Below is a small trained network, with its code and all its weights. Each question gives an input and a class and asks what happens when units are switched off, that is, made to give their printed mean instead of their output.

import numpy as np


def w(rows, s, z=0):
    codes = np.array(rows[::2]) - 128.0
    scale = np.full(codes.shape[1], s)
    scale[-1] = z or s
    return codes * scale


def norm(h):
    return h / np.sqrt((h * h).mean(-1, keepdims=True) + 1e-5)


def f(y):
    return y / 2 * (1 + np.tanh(0.7978845608 * (y + 0.044715 * y**3)))


def log_softmax(a):
    a = a - a.max(-1, keepdims=True)
    return a - np.log(np.exp(a).sum(-1, keepdims=True))


def net(x, mask):
    res = np.array(x, float).reshape(1, 2) / 4 @ E
    u = 0
    for l in range(3):
        y = f(norm(res) @ A[l][:, :-1].T + A[l][:, -1])
        res = res + np.where(mask[u : u + 13], y, B[l][:, -1]) @ B[l][:, :-1]
        u += 13
    return log_softmax(norm(res)[-1] @ U[:, :-1].T + U[:, -1])


A, B = {}, {}
E = w([
[254,120,177],'x0',
[161,203,145],'x1',
],0.006)
A[0] = w([
[126,32,98,48],'0.n1',
[2,60,61,121],'0.n2',
[79,152,89,132],'0.n3',
[130,175,21,6],'0.n4',
[119,101,121,101],'0.n5',
[66,32,162,70],'0.n6',
[132,210,156,84],'0.n7',
[222,109,92,65],'0.n8',
[252,92,161,109],'0.n9',
[175,58,54,144],'0.n10',
[141,117,57,76],'0.n11',
[197,133,121,124],'0.n12',
[21,146,254,155],'0.n13',
],0.0093,0.0018)
B[0] = w([
[189,127,247,156],'0.n1',
[153,250,56,254],'0.n2',
[142,112,83,160],'0.n3',
[185,111,96,132],'0.n4',
[149,138,143,131],'0.n5',
[121,204,220,174],'0.n6',
[114,65,251,150],'0.n7',
[133,142,163,157],'0.n8',
[57,101,73,208],'0.n9',
[143,41,254,150],'0.n10',
[168,177,131,126],'0.n11',
[75,105,110,154],'0.n12',
[123,119,81,157],'0.n13',
],0.0039,0.0078)
A[1] = w([
[235,64,115,154],'1.n1',
[161,136,156,91],'1.n2',
[190,99,131,89],'1.n3',
[74,240,157,133],'1.n4',
[171,231,80,30],'1.n5',
[207,108,145,72],'1.n6',
[161,183,176,87],'1.n7',
[47,184,104,144],'1.n8',
[73,211,153,54],'1.n9',
[195,64,156,129],'1.n10',
[112,174,53,1],'1.n11',
[56,97,104,103],'1.n12',
[55,1,195,180],'1.n13',
],0.0087,0.0031)
B[1] = w([
[23,126,43,166],'1.n1',
[119,93,106,132],'1.n2',
[45,99,105,130],'1.n3',
[124,52,187,253],'1.n4',
[146,136,125,191],'1.n5',
[90,89,189,141],'1.n6',
[103,111,153,160],'1.n7',
[146,54,142,227],'1.n8',
[65,112,194,186],'1.n9',
[59,98,2,169],'1.n10',
[122,176,144,166],'1.n11',
[160,137,153,143],'1.n12',
[177,196,155,205],'1.n13',
],0.0059,0.0053)
A[2] = w([
[61,189,120,119],'2.n1',
[78,70,182,150],'2.n2',
[197,99,107,253],'2.n3',
[104,141,160,76],'2.n4',
[61,13,204,100],'2.n5',
[83,148,176,78],'2.n6',
[173,170,161,90],'2.n7',
[197,130,241,71],'2.n8',
[214,74,105,36],'2.n9',
[171,88,150,63],'2.n10',
[134,76,15,45],'2.n11',
[77,137,61,82],'2.n12',
[254,200,170,96],'2.n13',
],0.0095,0.003)
B[2] = w([
[117,16,64,183],'2.n1',
[177,114,166,213],'2.n2',
[142,192,182,135],'2.n3',
[139,90,97,137],'2.n4',
[128,94,208,255],'2.n5',
[109,77,90,158],'2.n6',
[112,233,122,135],'2.n7',
[128,129,25,212],'2.n8',
[100,137,104,110],'2.n9',
[101,45,122,124],'2.n10',
[70,180,11,156],'2.n11',
[123,137,18,179],'2.n12',
[215,254,136,165],'2.n13',
],0.0056,0.0061)
U = w([
[73,100,10,171],'0',
[146,70,222,204],'1',
[216,255,142,9],'2',
],0.014,0.0011)

Each question gives the input, the list of numbers given to net, and the class t.
The units are the neurons (one row each of A and B). Each row of codes is followed by its name. A weight is (code - 128) times the scale printed after its matrix; where a second scale follows, it is the last column's (A, B and U).
mask holds one flag per neuron, layer by layer. A switched-off neuron (its flag False) gives its mean, the last column of its row in B, instead of its output. The means were averaged over made-up inputs and are rounded, as every weight is.
A unit's drop is (log p(t) with every unit on - log p(t) with that unit switched off) / (log p(t) with every unit on - log p(t) with every unit switched off).
The circuit of an input: a set's keep is (log p(t) with only the set's units on - log p(t) with every unit switched off) / (log p(t) with every unit on - log p(t) with every unit switched off). Starting from the 12 units with the biggest drops (on a tie, the unit counted first), units are removed one at a time, each time the one whose removal leaves the highest keep (on an exact tie, the one counted first), for as long as the keep stays at least 0.8.
circuit, biggest first: the units of the circuit, biggest drop first
unit that matters most: the unit with the biggest drop
top k neurons: the k neurons with the biggest drops, biggest first
k most important neurons of layer l: the k neurons of layer l with the biggest drops, biggest first
drop of u: that unit's drop, to one decimal
input [1,0], class 2: unit that matters most -> 0.n2
input [-1,-5], class 1: circuit, biggest first -> 1.n13, 0.n10
input [-3,4], class 1: top 3 neurons -> 0.n2, 1.n13, 0.n7
input [-3,0], class 2: 2 most important neurons of layer 0 -> 0.n2, 0.n9
input [4,-4], class 0: top 2 neurons -> 1.n1, 0.n7
input [-2,3], class 2: 3 most important neurons of layer 0 -> 0.n6, 0.n4, 0.n3
input [7,-5], class 0: top 2 neurons -> 1.n10, 1.n1
input [-6,7], class 1: 3 most important neurons of layer 1 -> 1.n4, 1.n8, 1.n13
input [0,0], class 2: top 2 neurons -> 0.n1, 0.n6
input [-3,3], class 2: top 3 neurons -> 1.n1, 0.n4, 0.n9
input [4,-1], class 0: top 2 neurons -> 1.n10, 0.n6
input [5,5], class 0: top 3 neurons -> 0.n6, 0.n2, 1.n1
input [0,-1], class 2: top 2 neurons -> 0.n2, 0.n9
input [7,5], class 0: top 2 neurons -> 0.n2, 0.n6
input [0,8], class 1: unit that matters most -> 0.n2
input [-3,-1], class 2: top 2 neurons -> 0.n2, 1.n1
input [1,-2], class 2: top 2 neurons -> 1.n13, 1.n4
input [3,-3], class 2: 2 most important neurons of layer 1 -> 1.n13, 1.n9
input [1,-3], class 2: 2 most important neurons of layer 2 -> 2.n1, 2.n13
input [2,4], class 1: unit that matters most -> 0.n10
input [-6,8], class 1: 2 most important neurons of layer 1 -> 1.n4, 1.n8
input [-2,-8], class 1: drop of 0.n2 -> 2.0
input [-2,-3], class 2: drop of 0.n2 -> 0.7
